Small tables with named rows and columns. After each table, cells are looked up by row and column.

mir.tsv
	rigele	zisu	botak	sevo
nufo	6474	1475	5703	2500
vesi	2567	1965	6439	8410
ragi	842	7950	1887	2512
zenobi	4593	1285	7327	4596
tolife	8476	3846	4915	1609
nisad	2046	3542	2885	5700
sud	8321	3135	352	6091

botak of nufo = 5703
sevo of zenobi = 4596
sevo of sud = 6091
zisu of vesi = 1965
zisu of zenobi = 1285
botak of zenobi = 7327
sevo of ragi = 2512
sevo of nufo = 2500
zisu of ragi = 7950

Table lur
columns: mito, gop, rana, gezuni, zekose, kineba, repume, rukinul, mukis, gopuvol
kolase: [6070, 5881, 1912, 3850, 2049, 3214, 4233, 9449, 4069, 3091]
vug: [1640, 3970, 4392, 3431, 1208, 3916, 3743, 3484, 4081, 4342]
sof: [2788, 3531, 3074, 2232, 5364, 5014, 2956, 1864, 2560, 3559]

zekose of kolase is 2049
kineba of kolase is 3214
mito of sof is 2788
repume of sof is 2956
mukis of sof is 2560
gopuvol of kolase is 3091
gopuvol of vug is 4342
repume of vug is 3743
zekose of sof is 5364
gezuni of sof is 2232
mukis of kolase is 4069
kineba of sof is 5014
gop of kolase is 5881
zekose of vug is 1208
mito of vug is 1640
gopuvol of sof is 3559
repume of kolase is 4233
mito of kolase is 6070
Row with the largest rukinul: kolase

Table potas
columns: tik, kal
fufu: [90, 140]
neradi: [58, 141]
bam: [128, 94]
beritim: [139, 80]
zis: [126, 104]
votis: [131, 65]
gomel: [159, 159]
murodiz: [204, 219]
sor: [105, 145]
fab: [123, 114]

votis, kal -> 65
beritim, kal -> 80
neradi, tik -> 58
zis, kal -> 104
murodiz, kal -> 219
beritim, tik -> 139
sor, tik -> 105
fab, tik -> 123
votis, tik -> 131
gomel, tik -> 159

sodimob =
         kez  sava  zetev  lekipo  somuko  regos  nal
rudevug   40    46     52      43      49     44   46
neb       55    40     43      76      39     36   64
nir       40    55     46      26      54     55   33
mes       45    51     50      49      53     46   55
fadugog   61    44     38      82      40     39   66
dip       46    59     51      65      64     45   69
foleg     44    52     45      52      55     48   49
tebon     65    26     20      73      13     39   33
kem       43    53     40      31      50     56   30
zapileg   54    57     41      75      59     47   67
som       21    56     63      17      64     49   32
tete      39    54     47      16      53     57   29
betal     62    44     23      41      29     57   27
kof       57    47     32      59      40     50   45

What is the kez of dip in sodimob?
46
What is the lekipo of nir in sodimob?
26
What is the somuko of mes in sodimob?
53
What is the regos of fadugog in sodimob?
39
What is the sava of rudevug in sodimob?
46
What is the sava of kem in sodimob?
53
What is the zetev of som in sodimob?
63
What is the nal of foleg in sodimob?
49
What is the regos of mes in sodimob?
46
What is the nal of nir in sodimob?
33
What is the zetev of kem in sodimob?
40
What is the nal of betal in sodimob?
27
What is the nal of som in sodimob?
32
What is the regos of kem in sodimob?
56
What is the nal of fadugog in sodimob?
66
What is the somuko of tete in sodimob?
53
What is the sava of zapileg in sodimob?
57
What is the lekipo of rudevug in sodimob?
43
What is the somuko of dip in sodimob?
64
What is the zetev of betal in sodimob?
23

fisun:
         tetuf  bupi  buf
losume      87   139   70
tal        129   217  124
nibute      87   116   94
sot         14   101   94
papo        87   117   94
bez        193   117   57
neketil     87   101  127
kebe       167   117  205
dav        149    41   12

tal, buf -> 124
bez, bupi -> 117
bez, buf -> 57
neketil, buf -> 127
papo, buf -> 94
dav, bupi -> 41
dav, buf -> 12
neketil, bupi -> 101
kebe, bupi -> 117
tal, tetuf -> 129
bez, tetuf -> 193
dav, tetuf -> 149
papo, bupi -> 117
neketil, tetuf -> 87
papo, tetuf -> 87
Which row has the largest buf? kebe

Table forev
	vegus	riz	nopaz	dusu
lozuk	459	561	119	790
mot	198	184	268	840
neravu	342	482	407	707

What is the vegus of mot in forev? 198
What is the riz of neravu in forev? 482
What is the vegus of lozuk in forev? 459
What is the dusu of mot in forev? 840
What is the riz of lozuk in forev? 561
What is the dusu of neravu in forev? 707
Row with the largest nopaz: neravu

koser
|  | relopa | bis | kif | sori | falidef | gam | kibusu |
|---|---|---|---|---|---|---|---|
| fasavuk | 0.2 | -0.5 | 0.3 | 0.4 | -0.8 | -0.2 | -0.2 |
| koz | 0.3 | -0.2 | -0.4 | -0.7 | 0.5 | -0.2 | 0.3 |
| mibimo | -0.4 | 0.4 | -0.3 | -0.4 | 0.0 | 0.0 | -0.3 |
| dor | -0.8 | -0.2 | 0.2 | 0.2 | -0.3 | 0.0 | 0.0 |
| pek | 0.0 | -0.2 | 0.0 | -0.4 | 0.1 | 0.0 | -0.1 |
| refopo | 0.3 | -0.1 | -0.1 | 0.2 | 0.3 | -0.1 | 0.0 |
| lusopo | -0.6 | 0.0 | 0.0 | -0.4 | -0.5 | 0.1 | 0.6 |
| pofune | 0.4 | 0.0 | -0.4 | -0.2 | -0.7 | 0.3 | -0.1 |

kif of fasavuk = 0.3
relopa of dor = -0.8
bis of fasavuk = -0.5
kif of pek = 0.0
kibusu of pek = -0.1
bis of koz = -0.2
sori of pek = -0.4
kibusu of pofune = -0.1
sori of mibimo = -0.4

sota =
|  | dum | finapa | dos | kesopat | mifisan | bab | taba | nof |
|---|---|---|---|---|---|---|---|---|
| vabu | 61.4 | 70.1 | 68.4 | 57.8 | 51.3 | 47.6 | 67.8 | 42.7 |
| pofufe | 63.1 | 83.5 | 18.7 | 59.0 | 54.3 | 29.7 | 84.3 | 55.8 |
| vab | 61.4 | 68.9 | 76.8 | 57.8 | 50.4 | 49.1 | 65.7 | 39.2 |

What is the finapa of pofufe in sota? 83.5
What is the bab of pofufe in sota? 29.7
What is the mifisan of vab in sota? 50.4
What is the nof of vabu in sota? 42.7
What is the taba of vab in sota? 65.7
What is the bab of vab in sota? 49.1
What is the dum of vab in sota? 61.4
What is the nof of vab in sota? 39.2
What is the mifisan of vabu in sota? 51.3
What is the taba of pofufe in sota? 84.3
What is the kesopat of vabu in sota? 57.8
What is the finapa of vab in sota? 68.9
What is the taba of vabu in sota? 67.8
What is the bab of vabu in sota? 47.6
What is the finapa of vabu in sota? 70.1
What is the dos of vabu in sota? 68.4
What is the dos of pofufe in sota? 18.7
What is the kesopat of pofufe in sota? 59.0
What is the kesopat of vab in sota? 57.8
What is the dos of vab in sota? 76.8

pokagu =
         temo  regek   big  mupogu  kikud   fim   guk
bame     5069   8118  6726    4586   4688  6380  5179
pak      5191   3421  6726    3832   5829  6380  5483
zut      5191   6117  6726    4586   5014  7249  7174
tig      5191   3929  6836    3939   5826  6684  5483
bobagut  5191   2295  5486    4586   5826  4757  5483
ter      6559   4374  6726    6527   5826  6380  6233
nifil    5191   6638  6619    3447   7231  6380  6215
vade     4772   8502  5007    5709   5826  5529  5483
veg      6832   7260  5088    6131   4643  6380  6127
rezar    5191   7645  6726    6756   6025  6380  4426
kofefo   5191   6638  6726    7729   5046  6380  5483
pesoni   8911   5648  5414    5078   5826  6380  5483
liniren  5191   6638  4795    2964   7050  5660  5483

guk of bame = 5179
temo of ter = 6559
kikud of nifil = 7231
big of tig = 6836
mupogu of bame = 4586
kikud of rezar = 6025
regek of ter = 4374
guk of nifil = 6215
regek of bobagut = 2295
guk of tig = 5483
regek of kofefo = 6638
regek of liniren = 6638
big of zut = 6726
guk of pak = 5483
big of bame = 6726

meve.tsv
	puzaso	rop	zumu	ked
nuno	-0.470	-0.458	-0.239	-0.170
bim	0.006	-0.739	-0.134	-0.807
lifil	-0.691	0.719	-0.751	-0.590
fifupu	-0.369	-0.444	-0.070	-0.213
pov	-0.581	-0.628	-0.356	-0.094
tid	-0.282	0.019	-0.353	-0.772
rar	-0.202	-0.509	-0.343	-0.622

pov, zumu -> -0.356
lifil, ked -> -0.590
nuno, rop -> -0.458
tid, puzaso -> -0.282
bim, puzaso -> 0.006
rar, ked -> -0.622
lifil, puzaso -> -0.691
rar, zumu -> -0.343

latilaz.tsv
	tumop	fef	suf	gosu	bekisi	gufive	mabi	tiduze
pubi	2.175	-0.597	-4.258	-0.362	-7.851	-2.528	-2.855	-6.028
zimir	3.706	6.171	-3.445	-1.738	-6.962	-1.763	-4.806	-8.214
nunulob	1.166	-4.533	-3.999	-1.929	-5.686	-2.425	0.416	-6.886
figeso	-0.027	-0.799	-3.265	-1.583	-7.927	-3.959	-1.928	-5.596

What is the tiduze of figeso in latilaz? -5.596
What is the fef of zimir in latilaz? 6.171
What is the tumop of zimir in latilaz? 3.706
What is the bekisi of figeso in latilaz? -7.927
What is the tiduze of pubi in latilaz? -6.028
What is the gufive of nunulob in latilaz? -2.425
What is the tumop of pubi in latilaz? 2.175
What is the suf of pubi in latilaz? -4.258
What is the suf of zimir in latilaz? -3.445
What is the gosu of zimir in latilaz? -1.738
What is the tumop of figeso in latilaz? -0.027
What is the suf of nunulob in latilaz? -3.999
What is the gufive of pubi in latilaz? -2.528
What is the gufive of zimir in latilaz? -1.763
What is the bekisi of nunulob in latilaz? -5.686
What is the mabi of nunulob in latilaz? 0.416
What is the gosu of figeso in latilaz? -1.583

